Here is a tiny trained network, its code and every weight. The questions are about switching its units off for an input and a class, where a switched-off unit gives its printed mean instead of its output.

import numpy as np


def w(rows, s, z=0):
    codes = np.array(rows[::2]) - 128.0
    scale = np.full(codes.shape[1], s)
    scale[-1] = z or s
    return codes * scale


def f(y):
    return y / 2 * (1 + np.tanh(0.7978845608 * (y + 0.044715 * y**3)))


def log_softmax(a):
    a = a - a.max(-1, keepdims=True)
    return a - np.log(np.exp(a).sum(-1, keepdims=True))


def net(x, mask):
    res = np.array(x, float).reshape(1, 4) / 4 @ E
    y = f(res @ A[0][:, :-1].T + A[0][:, -1])
    res = res + np.where(mask, y, B[0][:, -1]) @ B[0][:, :-1]
    return log_softmax(res[-1] @ U[:, :-1].T + U[:, -1])


A, B = {}, {}
E = w([
[215,57,162,195],'x0',
[117,132,2,176],'x1',
[137,44,112,65],'x2',
[88,125,82,176],'x3',
],0.009)
A[0] = w([
[102,200,174,86,27],'neuron 1',
[113,63,59,184,94],'neuron 2',
[122,198,132,128,94],'neuron 3',
[124,2,96,230,71],'neuron 4',
[90,75,149,40,166],'neuron 5',
[83,239,178,66,15],'neuron 6',
[192,167,130,112,62],'neuron 7',
[130,219,4,122,230],'neuron 8',
[142,83,58,166,251],'neuron 9',
[81,117,182,70,6],'neuron 10',
[152,111,177,115,141],'neuron 11',
[77,193,149,66,211],'neuron 12',
[110,81,122,146,121],'neuron 13',
[27,206,10,69,198],'neuron 14',
[102,233,74,157,70],'neuron 15',
[35,99,187,70,134],'neuron 16',
[18,156,67,237,166],'neuron 17',
[137,222,214,39,93],'neuron 18',
],0.0091,0.0027)
B[0] = w([
[88,194,88,175,157],'neuron 1',
[202,113,195,198,182],'neuron 2',
[135,229,146,99,146],'neuron 3',
[169,65,118,138,197],'neuron 4',
[118,14,3,134,181],'neuron 5',
[147,199,31,170,183],'neuron 6',
[145,176,176,206,130],'neuron 7',
[76,68,149,31,228],'neuron 8',
[122,53,195,203,196],'neuron 9',
[144,113,103,160,152],'neuron 10',
[121,54,137,121,165],'neuron 11',
[40,196,12,66,191],'neuron 12',
[251,23,157,142,136],'neuron 13',
[109,195,216,45,255],'neuron 14',
[144,189,101,23,188],'neuron 15',
[106,48,22,234,177],'neuron 16',
[86,129,108,91,236],'neuron 17',
[64,158,92,132,210],'neuron 18',
],0.0047,0.0084)
U = w([
[77,246,74,193,82],'0',
[146,201,151,24,9],'1',
[102,120,10,129,87],'2',
[87,130,164,64,198],'3',
[157,159,201,128,252],'4',
[144,139,86,206,226],'5',
[210,104,145,121,136],'6',
[254,112,78,156,8],'7',
],0.0081,0.0027)

Each question gives the input, the list of numbers given to net, and the class t.
The units are the neurons (one row each of A and B). Each row of codes is followed by its name. A weight is (code - 128) times the scale printed after its matrix; where a second scale follows, it is the last column's (A, B and U).
mask holds one flag per neuron, in row order. A switched-off neuron (its flag False) gives its mean, the last column of its row in B, instead of its output. The means were averaged over made-up inputs and are rounded, as every weight is.
A unit's drop is (log p(t) with every unit on - log p(t) with that unit switched off) / (log p(t) with every unit on - log p(t) with every unit switched off).
The circuit of an input: a set's keep is (log p(t) with only the set's units on - log p(t) with every unit switched off) / (log p(t) with every unit on - log p(t) with every unit switched off). Starting from the 12 units with the biggest drops (on a tie, the unit counted first), units are removed one at a time, each time the one whose removal leaves the highest keep (on an exact tie, the one counted first), for as long as the keep stays at least 0.8.
circuit, biggest first: the units of the circuit, biggest drop first
most important unit: the unit with the biggest drop
top k neurons: the k neurons with the biggest drops, biggest first
drop of u: that unit's drop, to one decimal
input [-7,-5,6,2], class 2: circuit, biggest first	neuron 5; neuron 16
input [2,1,5,2], class 7: most important unit	neuron 14
input [-8,5,-6,7], class 1: circuit, biggest first	neuron 14; neuron 15
input [-3,5,-4,3], class 1: circuit, biggest first	neuron 14; neuron 15; neuron 8
input [-4,0,4,-5], class 2: circuit, biggest first	neuron 5; neuron 16; neuron 12
input [-4,3,-4,2], class 1: circuit, biggest first	neuron 14; neuron 15; neuron 8
input [7,1,8,8], class 7: circuit, biggest first	neuron 4; neuron 13; neuron 2
input [-3,0,5,-5], class 2: circuit, biggest first	neuron 5; neuron 16; neuron 14
input [-1,0,7,-8], class 2: circuit, biggest first	neuron 5; neuron 14
input [-5,-5,4,8], class 2: circuit, biggest first	neuron 16; neuron 5
input [7,7,5,3], class 7: circuit, biggest first	neuron 4; neuron 2
input [1,8,5,5], class 7: circuit, biggest first	neuron 2; neuron 4
input [-7,8,-7,-5], class 1: top 3 neurons	neuron 14; neuron 8; neuron 15
input [8,2,4,8], class 7: most important unit	neuron 4
input [-6,-6,2,-2], class 2: top 2 neurons	neuron 5; neuron 16
input [3,1,8,-6], class 7: drop of neuron 6	-0.1
input [4,8,4,0], class 7: drop of neuron 4	0.2
input [3,3,3,1], class 7: drop of neuron 5	-0.1
input [-3,1,-6,1], class 1: drop of neuron 14	0.2
input [-8,7,3,0], class 3: most important unit	neuron 8
